Here is a tiny trained network, its code and every weight. The questions are about switching its units off for an input and a target symbol, where a switched-off unit gives its printed mean instead of its output.

import numpy as np


def w(rows, s, z=0):
    codes = np.array(rows[::2]) - 128.0
    scale = np.full(codes.shape[1], s)
    scale[-1] = z or s
    return codes * scale


def f(y):
    return y / 2 * (1 + np.tanh(0.7978845608 * (y + 0.044715 * y**3)))


def softmax(a):
    e = np.exp(a - a.max(-1, keepdims=True))
    return e / e.sum(-1, keepdims=True)


def log_softmax(a):
    a = a - a.max(-1, keepdims=True)
    return a - np.log(np.exp(a).sum(-1, keepdims=True))


def net(x, mask):
    ids = ['Γαβεζημξπτφψ'.index(c) for c in x.split()]
    T = len(ids)
    res = E[ids] + P[:T]
    q, k, v = (res @ M[0].T for M in (Q, K, V))
    z = softmax(np.where(np.tri(T) > 0, q @ k.T / 4**0.5, -1e9)) @ v
    res = res + np.where(mask[0], z, O[0][:, -1]) @ O[0][:, :-1]
    y = f(res @ A[0][:, :-1].T + A[0][:, -1])
    res = res + np.where(mask[1:9], y, B[0][:, -1]) @ B[0][:, :-1]
    return log_softmax(res[-1] @ U[:, :-1].T + U[:, -1])


Q, K, V, O, A, B = {}, {}, {}, {}, {}, {}
E = w([
[154,158,63,57,125,167],'Γ',
[178,164,120,190,163,107],'α',
[147,103,107,214,146,117],'β',
[140,157,102,125,148,151],'ε',
[127,139,88,221,86,84],'ζ',
[64,100,130,207,130,138],'η',
[98,174,115,129,219,163],'μ',
[180,144,134,86,225,184],'ξ',
[98,50,119,169,123,169],'π',
[249,69,107,217,115,94],'τ',
[68,88,109,116,126,190],'φ',
[99,81,69,116,98,166],'ψ',
],0.015)
P = w([
[211,56,68,131,149,110],'0',
[154,249,106,221,127,201],'1',
[129,221,120,211,139,240],'2',
[159,229,111,205,99,224],'3',
[114,166,169,105,134,179],'4',
[135,188,130,152,86,131],'5',
[119,156,148,141,55,172],'6',
[98,171,98,175,2,135],'7',
[73,175,145,189,57,154],'8',
],0.0084)
Q[0] = w([
[66,214,88,210,171,224],'head 1',
[82,100,203,43,136,1],'head 1',
[133,240,122,128,62,65],'head 1',
[239,108,180,100,77,151],'head 1',
],0.0079)
K[0] = w([
[85,65,48,173,158,105],'head 1',
[112,246,239,160,1,178],'head 1',
[93,83,160,114,156,160],'head 1',
[101,115,57,186,115,129],'head 1',
],0.0093)
V[0] = w([
[159,172,128,126,197,179],'head 1',
[156,45,52,127,92,179],'head 1',
[113,153,167,250,27,62],'head 1',
[46,37,167,117,170,223],'head 1',
],0.012)
O[0] = w([
[139,113,117,211,39,178,144],'head 1',
[87,160,186,85,188,61,251],'head 1',
[134,95,14,150,160,42,105],'head 1',
[51,4,114,106,228,189,108],'head 1',
],0.011,0.014)
A[0] = w([
[93,92,121,226,85,236,51],'neuron 1',
[139,83,2,71,226,72,77],'neuron 2',
[54,113,60,162,133,160,255],'neuron 3',
[139,33,107,154,117,94,87],'neuron 4',
[107,109,138,186,96,144,188],'neuron 5',
[92,209,160,205,90,194,245],'neuron 6',
[206,52,210,214,149,67,117],'neuron 7',
[53,216,209,151,204,57,171],'neuron 8',
],0.0079,0.0066)
B[0] = w([
[103,98,111,182,18,93,148],'neuron 1',
[124,183,178,170,171,56,155],'neuron 2',
[236,185,101,95,137,147,150],'neuron 3',
[50,168,3,88,164,118,129],'neuron 4',
[176,139,176,95,184,136,147],'neuron 5',
[217,102,125,49,237,110,217],'neuron 6',
[52,131,84,45,106,183,163],'neuron 7',
[114,90,108,81,41,146,250],'neuron 8',
],0.0075,0.019)
U = w([
[167,68,170,84,195,77,254],'Γ',
[184,79,19,102,127,212,230],'α',
[170,46,8,48,108,141,105],'β',
[183,80,90,136,249,126,7],'ε',
[182,137,88,208,182,123,43],'ζ',
[109,138,59,183,242,173,117],'η',
[175,100,98,194,92,253,103],'μ',
[145,149,228,141,93,167,1],'ξ',
[44,74,163,115,165,117,95],'π',
[79,188,178,165,25,123,83],'τ',
[90,39,60,122,196,197,173],'φ',
[41,52,148,98,63,191,92],'ψ',
],0.0061,0.0048)

Each question gives the input, a string of symbols that net reads in full, and the target symbol t.
The units are the heads (4 rows each of Q, K, V and O) and the neurons (one row each of A and B). Each row of codes is followed by its name. A weight is (code - 128) times the scale printed after its matrix; where a second scale follows, it is the last column's (O, A, B and U).
mask holds one flag per unit, heads first, then neurons. A switched-off unit (its flag False) gives its mean, the last column of its rows in O or B, instead of its output. The means were averaged over made-up inputs and are rounded, as every weight is.
A unit's drop is (log p(t) with every unit on - log p(t) with that unit switched off) / (log p(t) with every unit on - log p(t) with every unit switched off).
The circuit of an input: a set's keep is (log p(t) with only the set's units on - log p(t) with every unit switched off) / (log p(t) with every unit on - log p(t) with every unit switched off). Starting from all 9 units, units are removed one at a time, each time the one whose removal leaves the highest keep (on an exact tie, the one counted first), for as long as the keep stays at least 0.8.
units of the circuit, in order: the units of the circuit, biggest drop first
k most important neurons: the k neurons with the biggest drops, biggest first
drop of u: that unit's drop, to one decimal
input τ τ τ α, target τ: units of the circuit, in order => [head 1; neuron 8]
input ξ τ ε η, target ξ: units of the circuit, in order => [head 1; neuron 1; neuron 6; neuron 5]
input Γ ζ τ φ, target Γ: units of the circuit, in order => [neuron 6; head 1]
input ξ τ τ τ, target ξ: 2 most important neurons => [neuron 1; neuron 5]
input ψ τ φ τ, target ψ: 3 most important neurons => [neuron 6; neuron 8; neuron 7]
input ζ ψ τ, target ζ: units of the circuit, in order => [head 1; neuron 2]
input ψ τ τ, target ψ: units of the circuit, in order => [head 1; neuron 8; neuron 6; neuron 7]
input τ ε α τ, target β: units of the circuit, in order => [head 1; neuron 7; neuron 8]
input τ φ τ π, target τ: units of the circuit, in order => [head 1; neuron 6]
input μ ψ ε ε τ μ η τ, target α: 4 most important neurons => [neuron 7; neuron 6; neuron 2; neuron 4]
input τ β Γ, target τ: most important neuron => [neuron 6]
input Γ π ζ, target Γ: 2 most important neurons => [neuron 6; neuron 5]
input Γ ψ ψ, target Γ: 3 most important neurons => [neuron 6; neuron 7; neuron 5]
input η ψ τ τ, target η: 4 most important neurons => [neuron 8; neuron 2; neuron 6; neuron 4]
input μ φ β, target μ: most important neuron => [neuron 1]
input μ β τ, target μ: drop of neuron 1 => 0.5
input τ φ π τ, target τ: drop of neuron 6 => 0.6
input φ η ε, target φ: drop of neuron 5 => 0.0
